Below is a small trained network, with its code and all its weights. Each question gives an input and a target symbol and asks what happens when units are switched off, that is, made to give their printed mean instead of their output.

import numpy as np


def w(rows, s, z=0):
    codes = np.array(rows[::2]) - 128.0
    scale = np.full(codes.shape[1], s)
    scale[-1] = z or s
    return codes * scale


def f(y):
    return np.maximum(y, 0)


def softmax(a):
    e = np.exp(a - a.max(-1, keepdims=True))
    return e / e.sum(-1, keepdims=True)


def log_softmax(a):
    a = a - a.max(-1, keepdims=True)
    return a - np.log(np.exp(a).sum(-1, keepdims=True))


def net(x, mask):
    ids = ['Δαβγεστω'.index(c) for c in x.split()]
    T = len(ids)
    res = E[ids] + P[:T]
    u = 0
    for l in range(2):
        q, k, v = (res @ M[l].T for M in (Q, K, V))
        z = softmax(np.where(np.tri(T) > 0, q @ k.T / 4**0.5, -1e9)) @ v
        res = res + np.where(mask[u], z, O[l][:, -1]) @ O[l][:, :-1]
        u += 1
        y = f(res @ A[l][:, :-1].T + A[l][:, -1])
        res = res + np.where(mask[u : u + 4], y, B[l][:, -1]) @ B[l][:, :-1]
        u += 4
    return log_softmax(res[-1] @ U[:, :-1].T + U[:, -1])


Q, K, V, O, A, B = {}, {}, {}, {}, {}, {}
E = w([
[166,157,149],'Δ',
[67,160,170],'α',
[140,140,136],'β',
[45,11,151],'γ',
[124,135,174],'ε',
[164,166,149],'σ',
[251,182,160],'τ',
[53,26,75],'ω',
],0.017)
P = w([
[156,145,252],'0',
[121,149,53],'1',
[136,97,88],'2',
[159,82,218],'3',
[139,215,34],'4',
[132,93,89],'5',
[165,49,207],'6',
[144,220,29],'7',
[135,89,91],'8',
[179,27,199],'9',
],0.012)
Q[0] = w([
[117,140,86],'L0H1',
[145,78,152],'L0H1',
[99,69,129],'L0H1',
[251,216,147],'L0H1',
],0.012)
K[0] = w([
[80,25,88],'L0H1',
[134,181,124],'L0H1',
[64,164,166],'L0H1',
[254,61,123],'L0H1',
],0.0094)
V[0] = w([
[101,93,146],'L0H1',
[156,163,135],'L0H1',
[2,168,80],'L0H1',
[143,149,101],'L0H1',
],0.0063)
O[0] = w([
[133,18,20,133],'L0H1',
[161,254,105,176],'L0H1',
[122,51,86,8],'L0H1',
[39,155,89,90],'L0H1',
],0.0029,0.0016)
A[0] = w([
[10,67,121,249],'L0N1',
[77,88,203,222],'L0N2',
[122,36,109,3],'L0N3',
[245,193,188,125],'L0N4',
],0.012,0.0036)
B[0] = w([
[166,188,114,250],'L0N1',
[105,185,134,230],'L0N2',
[37,85,176,175],'L0N3',
[1,104,118,254],'L0N4',
],0.011,0.0088)
Q[1] = w([
[172,178,5],'L1H1',
[132,60,176],'L1H1',
[105,140,144],'L1H1',
[153,160,51],'L1H1',
],0.015)
K[1] = w([
[113,189,85],'L1H1',
[79,9,101],'L1H1',
[171,128,130],'L1H1',
[119,224,47],'L1H1',
],0.012)
V[1] = w([
[178,143,211],'L1H1',
[89,83,26],'L1H1',
[88,2,112],'L1H1',
[161,99,139],'L1H1',
],0.0069)
O[1] = w([
[112,236,105,89],'L1H1',
[94,14,158,73],'L1H1',
[3,82,242,34],'L1H1',
[63,208,71,1],'L1H1',
],0.004,0.0044)
A[1] = w([
[156,96,198,254],'L1N1',
[76,60,161,57],'L1N2',
[126,129,121,91],'L1N3',
[136,8,19,203],'L1N4',
],0.012,0.0091)
B[1] = w([
[198,99,193,254],'L1N1',
[183,206,104,246],'L1N2',
[152,139,141,128],'L1N3',
[110,3,55,207],'L1N4',
],0.013,0.0064)
U = w([
[101,76,165,153],'Δ',
[193,221,14,200],'α',
[244,73,124,46],'β',
[29,120,255,186],'γ',
[233,132,212,233],'ε',
[104,93,151,106],'σ',
[2,147,121,5],'τ',
[77,93,84,83],'ω',
],0.0088,0.0033)

Each question gives the input, a string of symbols that net reads in full, and the target symbol t.
The units are the heads (4 rows each of Q, K, V and O) and the neurons (one row each of A and B). Each row of codes is followed by its name. A weight is (code - 128) times the scale printed after its matrix; where a second scale follows, it is the last column's (O, A, B and U).
mask holds one flag per unit, layer by layer, with each layer's heads first. A switched-off unit (its flag False) gives its mean, the last column of its rows in O or B, instead of its output. The means were averaged over made-up inputs and are rounded, as every weight is.
A unit's drop is (log p(t) with every unit on - log p(t) with that unit switched off) / (log p(t) with every unit on - log p(t) with every unit switched off).
The circuit of an input: a set's keep is (log p(t) with only the set's units on - log p(t) with every unit switched off) / (log p(t) with every unit on - log p(t) with every unit switched off). Starting from all 10 units, units are removed one at a time, each time the one whose removal leaves the highest keep (on an exact tie, the one counted first), for as long as the keep stays at least 0.8.
units of the circuit, in order: the units of the circuit, biggest drop first
unit that matters most: the unit with the biggest drop
top k neurons: the k neurons with the biggest drops, biggest first
top k neurons in layer l: the k neurons of layer l with the biggest drops, biggest first
drop when u is switched off: that unit's drop, to one decimal
input ω τ σ ω Δ, target ω: unit that matters most -> L0N4
input ε ω τ ω β, target ω: top 3 neurons -> [L0N1; L0N2; L1N4]
input σ σ τ Δ β β τ ε, target τ: top 3 neurons -> [L0N1; L0N4; L1N1]
input ε β ε β α Δ τ σ, target τ: top 3 neurons -> [L0N4; L0N1; L1N2]
input α β ε α Δ α Δ γ, target α: top 3 neurons -> [L0N1; L0N4; L0N2]
input ω ω ω β ε α ω, target ε: top 2 neurons in layer 0 -> [L0N4; L0N3]
input β α β ω γ β, target β: top 3 neurons in layer 0 -> [L0N4; L0N2; L0N3]
input Δ ε γ ω σ, target ω: top 2 neurons in layer 0 -> [L0N1; L0N2]
input ω α β α ω β γ Δ ε, target ε: top 3 neurons -> [L0N4; L1N4; L1N1]
input ε α σ α α β τ α ε, target ε: top 4 neurons -> [L0N4; L1N4; L0N1; L1N1]
input ω β Δ ε β, target ω: top 4 neurons -> [L0N1; L0N2; L1N4; L1N2]
input γ Δ τ, target τ: top 2 neurons -> [L0N4; L1N1]
input Δ α β τ τ β α ε α, target α: top 2 neurons in layer 0 -> [L0N1; L0N3]
input β β τ σ Δ, target τ: top 3 neurons -> [L0N4; L0N1; L1N1]
input α β τ γ ω γ τ ω α γ, target ε: top neuron -> [L1N2]
input Δ α α τ β ε τ ε, target τ: top 2 neurons -> [L1N2; L0N4]
input β β ε τ, target γ: top 2 neurons in layer 0 -> [L0N4; L0N1]
input β α ε ε σ ω ω, target ε: top 2 neurons in layer 0 -> [L0N3; L0N4]
input ω Δ ω τ β α α, target ε: top 3 neurons in layer 0 -> [L0N4; L0N1; L0N3]
input τ γ α β β ω σ Δ γ γ, target ε: units of the circuit, in order -> [L1N2]
input β β σ ε β α γ γ β, target β: top 2 neurons -> [L0N4; L1N4]
input ω ω Δ β α α Δ α σ α, target ε: top 2 neurons -> [L0N4; L1N1]
input α β ε β ω, target ω: top 3 neurons in layer 1 -> [L1N4; L1N1; L1N2]
input ω ε Δ γ Δ Δ Δ ω, target ω: top 2 neurons in layer 1 -> [L1N4; L1N1]
input σ ε σ α τ α, target α: drop when L0N3 is switched off -> 0.1
